Here is a tiny trained network, its code and every weight. The questions are about switching its units off for an input and a target symbol, where a switched-off unit gives its printed mean instead of its output.

import numpy as np


def w(rows, s, z=0):
    codes = np.array(rows[::2]) - 128.0
    scale = np.full(codes.shape[1], s)
    scale[-1] = z or s
    return codes * scale


def f(y):
    return np.maximum(y, 0)


def softmax(a):
    e = np.exp(a - a.max(-1, keepdims=True))
    return e / e.sum(-1, keepdims=True)


def log_softmax(a):
    a = a - a.max(-1, keepdims=True)
    return a - np.log(np.exp(a).sum(-1, keepdims=True))


def net(x, mask):
    ids = ['αβδεζηλμπστφω'.index(c) for c in x.split()]
    T = len(ids)
    res = E[ids] + P[:T]
    u = 0
    for l in range(2):
        r = res
        for j in range(2):
            rows = slice(2 * j, 2 * j + 2)
            q, k, v = (r @ M[l][rows].T for M in (Q, K, V))
            z = softmax(np.where(np.tri(T) > 0, q @ k.T / 2**0.5, -1e9)) @ v
            o = O[l][rows]
            res = res + np.where(mask[u + j], z, o[:, -1]) @ o[:, :-1]
        u += 2
        y = f(res @ A[l][:, :-1].T + A[l][:, -1])
        res = res + np.where(mask[u : u + 12], y, B[l][:, -1]) @ B[l][:, :-1]
        u += 12
    return log_softmax(res[-1] @ U[:, :-1].T + U[:, -1])


Q, K, V, O, A, B = {}, {}, {}, {}, {}, {}
E = w([
[186,66,110],'α',
[141,148,71],'β',
[80,172,95],'δ',
[132,89,7],'ε',
[183,171,105],'ζ',
[162,66,41],'η',
[46,178,58],'λ',
[151,146,158],'μ',
[89,135,169],'π',
[104,117,208],'σ',
[173,140,145],'τ',
[157,119,196],'φ',
[210,82,76],'ω',
],0.017)
P = w([
[194,118,191],'0',
[11,2,167],'1',
[92,32,102],'2',
[104,27,113],'3',
[120,32,94],'4',
[116,31,104],'5',
[169,54,45],'6',
[177,66,73],'7',
[123,28,126],'8',
[106,60,162],'9',
],0.0046)
Q[0] = w([
[124,96,122],'0.h1',
[95,2,98],'0.h1',
[129,131,120],'0.h2',
[158,5,77],'0.h2',
],0.009)
K[0] = w([
[190,99,2],'0.h1',
[170,28,33],'0.h1',
[121,149,120],'0.h2',
[131,226,167],'0.h2',
],0.0067)
V[0] = w([
[74,2,146],'0.h1',
[45,65,45],'0.h1',
[241,89,35],'0.h2',
[178,85,67],'0.h2',
],0.0084)
O[0] = w([
[170,220,178,252],'0.h1',
[125,234,95,247],'0.h1',
[85,38,101,174],'0.h2',
[74,2,125,166],'0.h2',
],0.0082,0.003)
A[0] = w([
[146,124,31,96],'0.n1',
[202,117,173,188],'0.n2',
[53,127,181,255],'0.n3',
[169,90,36,115],'0.n4',
[1,180,149,207],'0.n5',
[113,58,215,231],'0.n6',
[181,159,183,113],'0.n7',
[65,137,130,142],'0.n8',
[101,151,111,99],'0.n9',
[110,85,99,82],'0.n10',
[141,40,200,129],'0.n11',
[94,170,115,178],'0.n12',
],0.0076,0.0039)
B[0] = w([
[100,134,162,215],'0.n1',
[193,151,148,230],'0.n2',
[202,214,104,239],'0.n3',
[95,120,112,224],'0.n4',
[154,163,50,234],'0.n5',
[175,148,1,253],'0.n6',
[116,218,111,177],'0.n7',
[150,134,124,167],'0.n8',
[204,159,102,148],'0.n9',
[60,108,70,149],'0.n10',
[158,85,42,207],'0.n11',
[129,116,58,190],'0.n12',
],0.0062,0.0042)
Q[1] = w([
[115,107,119],'1.h1',
[172,122,61],'1.h1',
[79,109,116],'1.h2',
[23,114,249],'1.h2',
],0.011)
K[1] = w([
[56,159,158],'1.h1',
[249,143,119],'1.h1',
[187,161,187],'1.h2',
[174,254,112],'1.h2',
],0.0095)
V[1] = w([
[90,73,135],'1.h1',
[130,77,107],'1.h1',
[250,131,95],'1.h2',
[46,62,60],'1.h2',
],0.012)
O[1] = w([
[123,184,210,56],'1.h1',
[166,254,191,131],'1.h1',
[178,179,98,248],'1.h2',
[97,160,243,233],'1.h2',
],0.0092,0.012)
A[1] = w([
[96,91,149,148],'1.n1',
[75,170,94,3],'1.n2',
[108,159,186,185],'1.n3',
[83,103,128,144],'1.n4',
[102,186,113,179],'1.n5',
[81,169,96,51],'1.n6',
[231,146,26,97],'1.n7',
[138,1,63,113],'1.n8',
[209,138,98,123],'1.n9',
[152,167,127,118],'1.n10',
[39,111,192,96],'1.n11',
[179,146,114,173],'1.n12',
],0.011,0.0031)
B[1] = w([
[214,107,100,134],'1.n1',
[130,43,255,139],'1.n2',
[98,146,49,168],'1.n3',
[120,153,100,131],'1.n4',
[177,75,88,153],'1.n5',
[142,66,215,140],'1.n6',
[92,117,154,252],'1.n7',
[63,217,139,175],'1.n8',
[118,110,156,188],'1.n9',
[166,103,128,152],'1.n10',
[106,59,127,161],'1.n11',
[174,68,80,168],'1.n12',
],0.0073,0.032)
U = w([
[204,215,130,60],'α',
[163,122,157,142],'β',
[149,78,116,228],'δ',
[120,38,184,67],'ε',
[171,186,141,120],'ζ',
[128,115,188,142],'η',
[141,73,113,118],'λ',
[204,35,127,137],'μ',
[110,155,108,252],'π',
[108,167,76,50],'σ',
[255,63,173,153],'τ',
[196,45,112,105],'φ',
[127,214,180,51],'ω',
],0.008,0.0034)

Each question gives the input, a string of symbols that net reads in full, and the target symbol t.
The units are the heads (2 rows each of Q, K, V and O) and the neurons (one row each of A and B). Each row of codes is followed by its name. A weight is (code - 128) times the scale printed after its matrix; where a second scale follows, it is the last column's (O, A, B and U).
mask holds one flag per unit, layer by layer, with each layer's heads first. A switched-off unit (its flag False) gives its mean, the last column of its rows in O or B, instead of its output. The means were averaged over made-up inputs and are rounded, as every weight is.
A unit's drop is (log p(t) with every unit on - log p(t) with that unit switched off) / (log p(t) with every unit on - log p(t) with every unit switched off).
The circuit of an input: a set's keep is (log p(t) with only the set's units on - log p(t) with every unit switched off) / (log p(t) with every unit on - log p(t) with every unit switched off). Starting from the 12 units with the biggest drops (on a tie, the unit counted first), units are removed one at a time, each time the one whose removal leaves the highest keep (on an exact tie, the one counted first), for as long as the keep stays at least 0.8.
circuit, biggest first: the units of the circuit, biggest drop first
top k neurons: the k neurons with the biggest drops, biggest first
k most important neurons of layer l: the k neurons of layer l with the biggest drops, biggest first
heads that matter: for each layer, one digit per head in row order, 1 if its drop is at least 0.15 and else 0, layers parted by /
input τ δ φ, target τ: heads that matter : 10 / 01
input τ μ ω β η π τ φ, target τ: heads that matter : 10 / 10
input σ α σ δ φ η, target σ: circuit, biggest first : [1.h1; 1.n8; 0.h2; 1.h2]
input ω η τ σ π, target ω: heads that matter : 11 / 11
input σ φ π λ φ μ, target σ: circuit, biggest first : [1.h1; 0.h2; 1.h2; 1.n8]
input ω β δ β, target ω: circuit, biggest first : [0.h2; 1.h1; 1.h2]
input ω ε ζ π σ η, target ω: circuit, biggest first : [0.h2; 1.h2; 1.h1]
input τ δ φ η λ λ α, target τ: 4 most important neurons of layer 1 : [1.n8; 1.n3; 1.n12; 1.n10]
input ω ζ φ, target ω: 2 most important neurons of layer 1 : [1.n12; 1.n3]
input ω λ ε φ τ λ μ τ φ μ, target ω: circuit, biggest first : [0.h2; 1.h2; 0.n11; 1.h1]
input ω ζ μ σ φ ω λ τ μ ζ, target ω: circuit, biggest first : [0.h2; 1.h2; 1.h1; 0.n11]
input τ τ ω, target τ: circuit, biggest first : [0.h1; 1.h1; 1.n8; 1.n3]
input ω ω δ η σ φ τ τ, target ω: circuit, biggest first : [0.h2; 1.h2; 1.h1]
input τ δ τ, target τ: heads that matter : 10 / 11
input σ δ σ π λ ζ α δ λ ε, target σ: circuit, biggest first : [1.h1; 1.n8; 0.h2; 1.h2]
input τ μ η η, target τ: heads that matter : 10 / 11
input τ τ δ τ π σ, target τ: heads that matter : 10 / 01
input α ε τ δ, target α: heads that matter : 11 / 11
input σ φ α μ η ε φ ε ε, target σ: 2 most important neurons of layer 0 : [0.n7; 0.n2]
input σ δ ζ, target σ: top neuron : [1.n8]
